In the rows, zero is written as 128.
Each row of numbers belongs to one of the elements below and depends on some of the facts about them. Some rows are named. Which element is each other row?

Some facts about the elements:
grulir {Θ=lostik, Σ=grapan}
taflek {Θ=meves}
luskel {Σ=treflor flitru dretron}
drodrotul {Θ=zokotek, Σ=mebrum trizil groror flagrekor}
suster {Θ=klugras}
gruskon {Θ=plena, Σ=klomak trizil flagrekor}
dralem {Σ=lostik fusuk trizil}
bigi {Θ=vese, Σ=bifu fiplar sibor}
drogrem {Σ=stulur somer}
tropumol {Θ=klugras, Σ=gibredor gimaflal}
sturanam {Θ=grapan}
nazem {Θ=flozorim}
flitros {Θ=grapan}
vemek {Θ=vubem, Σ=skepli}
flibrum {Θ=skoponal, Σ=fliska stoflum treflor meves}
dadrir {Σ=skuniri stabrer fiplar lustal fuvado}
gromos {Σ=grapan meves}
bamer {Θ=treflor}
klegik {Θ=dunu, Σ=drukla groror}
trodri {Σ=kiplol}
kladem {Θ=pogim, Σ=grumepi pidisti}
tosko {Θ=dretron, Σ=suster drumu}
gronik {Σ=bifu sturanam flidral dotem nazem}
flople {Σ=lostik vabagon ziflok bamer kiplol bifu flagrekor}
keflel {Θ=trodri, Σ=detes trazel mudrastok gimaflal}
groror {Θ=flinum}
funi {Θ=kladem}
lustal {Θ=plena}
difle {Θ=zokotek}
dubres {Θ=durastum, Σ=pliza flitru}
lifo {Θ=pidisti}
biru {Σ=bifu gibredor}
gukler {Θ=trodri, Σ=klesumar}
grusibus {Σ=flitros leruk drukla puplum}
kiplol {Θ=treflor}
klezal {Σ=motriden}
drelal {Θ=plena}
gruzes {Σ=flitros}
sivo {Σ=leruk}
saflak {Θ=pidisti}
kludraflar {Σ=fliska toklum difle zata}
trebastam {Θ=durastum}
grostar {Θ=kepak, Σ=trudror grapan stoflum zokotek drofle}
dotem {Θ=grapan}
sibor {Θ=flople}
rulek {Σ=grumepi fliska mudrastok trosil}
skudri {Σ=flidral}
grute {Σ=skuniri groris postum}
fedok {Θ=groki}
flozorim {Θ=durastum, Σ=tostin pogul grapan}
motriden {Θ=flitros}
mafil {Θ=durastum, Σ=flitros trazel plena}
flagrekor {Θ=sibor}
stoskos {Σ=motriden skeskan bredra}
dresa {Σ=lostik bamer trizil pidisti}
vasopel {Θ=pidisti}
drofle {Θ=saflak}
flonul {Σ=skisus saflak bredra nazem}
plubros {Σ=tapo lifo pliza}
drivomik {Σ=bifu vasopel}
detes {Θ=durastum}
trabik {Θ=drukla, Σ=droplobon flitros trazel}
somer {Θ=dadrir}
sastetok {Σ=ziflok lustal dutren meves trosil}
groki {Θ=treflor, Σ=flitros skepli grapan}
gaflo {Θ=treflor, Σ=suren ziflok}

Some elements and their rows:
skudri: [125 126 129 127 106 138 106 131 149 127 124 141 108 115 126 160 132 114
 122  98 123 124 140 148 125 144 129 112 128 133 136 114 121 106 116 105
 133 131 116 143 102 113 121 146 125 122 112 127 119 150]
vubem: [156 122 114 132  94 117 107 132 165 121 122 142 129 144 138 154 140 111
 135 114 127 117 125 109 135 113 127 134 127 136 111 129 146 139 115 130
 136 136 101 126 114 149 109 153 109 116 113 124 114 130]
funi: [157 133 161 120 173 149 120 134 154 115 156 131 129 130 107 137 108 114
 140 102 120 123 133 108 143 110 139 104  96 114 139 121 104 143 119 122
 149 145 135 118 115 123 154 130 147 116 124 128 129 133]
dunu: [133 120 123 133 109 135  95 142 150 126 125 131 110 146 134 162 111 115
 118 101 112 137 136 147 112 146 125 101 129 144 129 130 133 123 105 114
 136 142 102 111 102 124 131 147 107 125 114 131 103 131]
flozorim: [134 137 167  54 153  91 124 162 104 160  98 134 115  89 142 170 121  47
  87  72 131 175 145  10 174 120  47 129  98  99  78  52 118 137 113 103
 135 147 119  94  75 169 134  80 172 112 133  79  84 103]
grostar: [152 142 154 130 166 152 113 134 153 119 144 134 124 132 106 143 106 108
 144 104 119 124 124 107 143 112 126 110  93 108 138 121 115 137 114 118
 149 146 132 123 108 120 144 141 140 117 128 127 131 131]
gromos: [141 134 128 154  91 167 103 133 153 110 135 128 143 144 129 166 133 102
 116 119 133 132 144 124 142 143 108 105 127 139 118 107 134 128 120 106
 145 131 115 134 115 131 110 155 100 133 115 134 105 140]
flople: [139 131 123 135 112 130 102 134 150 130 122 134 116 119 130 161 126 110
 132 110 122 120 125 131 128 130 128 124 119 129 130 121 132 116 109 127
 135 129 110 137 105 121 112 151 123 117 119 126 124 136]
trazel: [150 127 113 132 107 118 102 143 150 131 123 132 121 135 141 156 121 109
 122 119 120 119 126 136 122 128 133 120 124 139 123 127 123 129 110 151
 126 130 108 122 117 131 129 137 118 118 114 119 127 126]
bifu: [141 123 114 123 105 116 105 142 155 128 125 133 114 131 132 153 123 118
 126 111 118 116 130 140 125 126 136 120 127 142 123 124 123 124 112 143
 122 129 107 123 123 129 124 131 123 119 113 123 121 133]
flagrekor: [159 132 169 114 174 154 110 147 150 116 170 124 125 144 115 134  95 108
 118  93 126 119 141 123 132 120 156  98 104 119 149 115  94 141 126 136
 141 153 140 113 117 121 173 117 149 117 115 125 138 121]
grapan: [160 134 125 147 112 116 130 147 184  89 172 109 121 150 132 159  85 121
 112 105 183 152 115 139 115 123 155  95 107 143 109 144  93 150  79 115
 199 122 134 123 106 147 134 101 146 118 129 143 155 102]
gronik: [132 126 120 131 105 121 106 127 149 131 115 140 113 117 128 156 136 114
 131 106 122 124 133 136 127 126 124 125 128 127 130 126 128 113 113 117
 133 132 106 142 104 126 113 147 123 117 117 128 117 139]
skoponal: [149 122 116 128 105 121 107 131 153 126 118 136 132 157 141 147 131 113
 132 115 132 119 132 113 122 120 120 128 139 137 128 128 133 136 106 133
 143 127  99 133 121 147 118 149 101 134 119 126 121 134]
lifo: [171  82 175 113 180 188 105 104  99 124 146 142 125 159 106 122  72 121
 167 112  85  76 158 100 155  66 160  71  71  96 159 118  96 149 163 162
  82 131 142 123 150 104 181 170 110 142 120 128  98 149]
pliza: [154 116 107 137 106 134 105 135 146 127 121 136 107 143 141 146  92 118
 123 119 126 132 138 138 109 124 122  86 125 134 128 138 104 118 118 143
 120 123 126 115 116 133 155 119 100 141 110 133 106 135]
drumu: [115 144 135 176  95 125 106 127 151 108 119 126 136 142  96 141 118  67
 144 129 104 132 157 145 139 140 118 120 148  98 114 138 112  92 114 156
 162 147 120  95 124 130  98 120 102 157  92 124 116 144]

Which element is each row?
No name comes twice in this set of rows, the named rows included.
[152 154 159 120 201 155 108 142 159 127 144 133 117 123 104 132  95 121
 140 101  93 131 130 140 123 134 121 106 118 111 165 130 104 128 110 130
 147 150 138 106 119 111 183 113 142 114 122 133 129 144] -> fedok
[157 126 156  49 152  89 127 162 113 163 121 129 126 106 152 147 117  52
  75  83 142 153 148  16 160 108  86 135 107 114  91  62 107 141 124 142
 125 146 128  98  89 177 148  71 166 118 123  80 111  96] -> detes
[160 118 169 114 181 157 108 124 129 119 155 130 132 147 112 138  94 107
 146 108 103 100 142 112 145  99 151 100  89 112 145 113 108 150 136 150
 119 148 132 122 138 114 162 146 135 123 124 129 123 128] -> drofle
[167 129 147 117 170 178 114 124 118  88 115  71 124  89  98 143  84 126
 168 120 124 129 131 144 187 125 137  75 111 105 146  69 137 126 121  91
 136 109 150 153 150  81 179 164 175 140 173 139 115 145] -> gukler
[191 182  97 154 161 127  98 150 213 145 100 152 145 158 114 107 147 140
 149 155  79 121 108 128 114 131  73 161 183 147 164 166 150 128 112 162
 134 142 129  81 152 151 164 117  86 124 107 143 116 156] -> treflor
[134 135 158  71 152 101 123 157 111 152 102 129 120  91 138 166 118  57
  90  80 125 165 141  27 166 119  57 129  99 106  85  63 124 141 114 107
 139 146 119  99  79 164 132  92 166 109 129  83  94 111] -> mafil

The same elements again, as new rows of numbers:
Some elements and their rows:
bigi: [113 102  99  95 201 130 148 177  87 152 106 132 114 121 135 171 141 241
 106 181 161 154 156 143 111 104 139 158  74 129 125 124 126  89]
trabik: [107  63 144 144 172 125  98 130  78 227 110  87 120  78 105 101 156 150
 136 177 135 142 123 135 134  30 119 129 126 110 107 112 120  77]
groki: [ 95  97  90 116 135 121 127 191 103 171 120 122 138  98 101 147 116 159
 111 158 140 131 164 124 128  87 171 120 115 129 142 137 128  67]
gukler: [ 99  97 114 118 183 135 128 172  75 146  90 130 115 115 128 169 140 202
 118 152 167 169 173 160 140  88 167 127  93 146 140 130 134  80]
flople: [ 95  78 121 101 157 117 167 146 124 126 126 160  82 113  85 148 148 180
 126 155 150 120 188 138 142 155 136  90 104  91 132 146 131  89]
luskel: [112 102  97 126 150 121 138 165  95 131  96 144 111 125 119 139 131 166
  97 152 161 148 183 128 142 106 147 118  94 128 129 113 129 105]
vubem: [109 105  93 104 118 117 154 175 123 143 113 144  85 124  99 152 121 156
 112 122 130 115 187 134 140 106 140 106  92 105 149 131 141 106]
grapan: [128  85  90  72 101 149 128 167 124 194  74 169 109  86 144 168  98 191
 141 142 122 123 201 147 135 111 152 127  63 151 138 115 138 112]
nevi: [105  97  99 107 151 134 141 178 101 146 101 132  96 124 120 153 130 180
 115 141 146 136 180 144 137  90 141 123  87 123 144 117 137 103]
plena: [ 87  78 139  87 145 155 163 155 111 165 101 131  74 146 127 138 113 140
 119 131 110 110 172 124 138  91 118  98 123 110 147 122 141  86]
fuvado: [113  99  91 100 155 128 157 184  90 137 105 156  90 116 126 158 126 178
 129 130 128 137 162 144 121  84 126 141  77 122 140 144 143 100]
degrasku: [107  99 101 107 156 134 138 177 104 146 102 134  96 123 122 153 126 173
 114 140 140 136 180 148 133  91 141 123  87 126 143 118 135 100]
vese: [123 104 101  93 128 146 145 155 133 163  89 155  87 139 131 169 119 208
  90 152 144 114 181 135 121 131 126 119  79 124 126 111 138 128]
skaplu: [104  95  99 106 151 130 141 176 105 143 101 134  95 122 122 155 127 176
 112 144 142 133 175 145 135  94 141 124  90 126 147 121 135 101]
pogim: [109 102 110  95 132 129 164 168 120 137 103 150  75 137 109 157 122 163
 114 128 134 115 188 136 138 122 137  93  96 113 144 134 142 103]
flitru: [111 100  84 111 145 143 138 169  95 141  90 145  86 127 137 142 126 162
 111 127 148 143 188 154 138  80 143 119  85 143 144 106 142 119]
mebrum: [ 86  76  87  94 158 150 140 185 119 137 106 137  88 106 114 153 139 181
 123 139 138 124 176 161 131  91 141 117  89 121 144 110 142 103]

Rows to name:
No name comes twice in this set of rows, the named rows included.
[ 96  96 113  93 173 129 165 168  84 138 118 147  75 120 119 158 131 173
 149 128 136 140 181 164 133 101 140 115  89 120 155 160 145  94] -> sibor
[ 68  72  91  90 205 157 141 180  86 122 116 133  75  93 128 155 149 175
 155 138 143 146 186 195 136  82 151 111 101 136 163 132 145  87] -> flagrekor
[ 93  85  99  93 220 147 166 178  57 129 104 144  91 114 149 134 134 143
 150 147 123 151 158 153 123  55 124 143 105 140 141 134 149  73] -> lustal
[ 85  87 121 104 216 145 150 180  69 137  94 113  99 130 138 132 141 147
 130 155 140 147 161 146 140  65 135 125 119 138 144 114 139  73] -> drelal
[ 92 105  98  85 217 125 141 197  67 156 125  98  89 134 163 149 133 190
 130 170 136 143 185 175 137  71 131 153  85 126 176 102 132 118] -> nazem
[114 105 104 132 152 120 138 169 104 129  95 137 104 134 114 147 138 172
  93 145 166 149 178 133 143  99 146 115  91 127 131 109 133 103] -> plubros
[ 59  91  96 119 197 141 131 182 107 112 130 139 109 109 123 178 141 219
 100 172 179 166 186 189 122 123 171 118 111 139 158 147 125  97] -> drodrotul
[ 81  96  95 111 164 125 128 201  89 147 117 119 129 106 121 155 116 160
 120 156 142 154 174 147 137  82 167 133 107 136 160 137 132  78] -> vemek
[ 69  76 103 101 185 143 135 174  65 152 122 118  93 131 165 144 122 186
 105 163 139 165 180 154 123  58 126 156  99 124 173 105 133 106] -> detes
[101  80  73  80 155 144 154 176  94 142 112 154  83 100 129 147 130 175
 139 140 129 127 183 157 125  88 136 132  75 125 144 121 146 103] -> ziflok
[ 71  67 116 107 232 147 146 179  89 120 107 119 106 113 109 124 163 163
 131 172 147 149 155 151 144  84 136 117 124 122 133 105 130  61] -> gruskon
[120 105  94  90 168 136 114 180  72 182  81 117 113 105 142 171 139 225
 133 148 160 156 188 180 149  69 168 148  58 151 152  95 137 104] -> motriden
[105  87  78  88 153 140 155 170  88 140 107 158  91 106 131 148 124 174
 130 147 134 133 183 143 123  91 138 137  78 125 142 126 143 100] -> dutren

The same elements again, as new rows of numbers:
Some rows with their names:
postum: [143 132 141 110 134 153 130 152 134 139 124 131 120 121]
dutren: [132 133 113 135 137 150 126 143 140 123 129 127 134 113]
grusibus: [121 117 146 123 139 120 145 119 107 127 121 106 120 152]
leruk: [132 126 138 109 127 131 154 125 135 115 114 143 112 137]
kastas: [129 120 132 123 125 133 130 129 122 131 127 136 129 131]
kludraflar: [137 103 105 151 130 133 115 127 115 135 140  87 145 131]
fliska: [144 122  94 141 127 146 128 134 147 114 131 132 136 111]
lustal: [188 182 125  74 161 162  77 112 113 108 173 112 172 136]
klegik: [111 124 141 121 133 123 142 104 121 133 115 102 142 150]
dubres: [167 163 159 120  78  60 147 105 145 162 160   6 120 125]
flitru: [157 113 121 112 111 138 129 133 136 126 126 135 144 121]
gromos: [121 129 126 143 151 117 133 149 112 131 140 105 150 137]
trosil: [137 124  97 141 134 157 124 139 146 119 128 128 130 111]
trabik: [129 121 126 130 155 137 144 104 125 129 131  92 124 154]
sturanam: [109 177 114 168 141 102  96 125 163 107  62 122 128 156]
vemek: [121 134 128 124 151 119 148 121 130 134 133 109 143 156]
klugras: [113 113 129 125 110 150 141 152 113 127 119 157 112 127]

Name these rows:
No name comes twice in this set of rows, the named rows included.
[ 99 128 124 126 107 136 133 113 139 108  99 153 135 111] -> trizil
[139 130 126 106 127 135 139 115 146 136 123 130 142 136] -> somer
[ 90 120 125 139 104 153 126 135 129 105 108 169 124 105] -> lostik
[ 97 135 124 137 116 140 125 124 137 121 116 149 131 113] -> vabagon
[103 147 119 134 124 159 124 128 151 124 123 182 114 114] -> bifu
[132 186 170 140 106  40 166 141 128 147 168  29 105 126] -> flozorim
[110 146 127 138 146 153 117 121 129 152 131 105 134 140] -> bigi
[119 131 123 133 125 144 126 133 135 124 119 137 132 115] -> suren
[150  79 134  91 182  45 113 155 107 133 163 119  65 113] -> groki
[144 108 124 132 125 121 118 132 111 139 138  96 153 135] -> luskel
[120 136 121 139 159 105 140 135 118 140 146  84 172 154] -> grostar
[144  85 115 100 171  73  81 131 130 147 154 108  86 102] -> gaflo

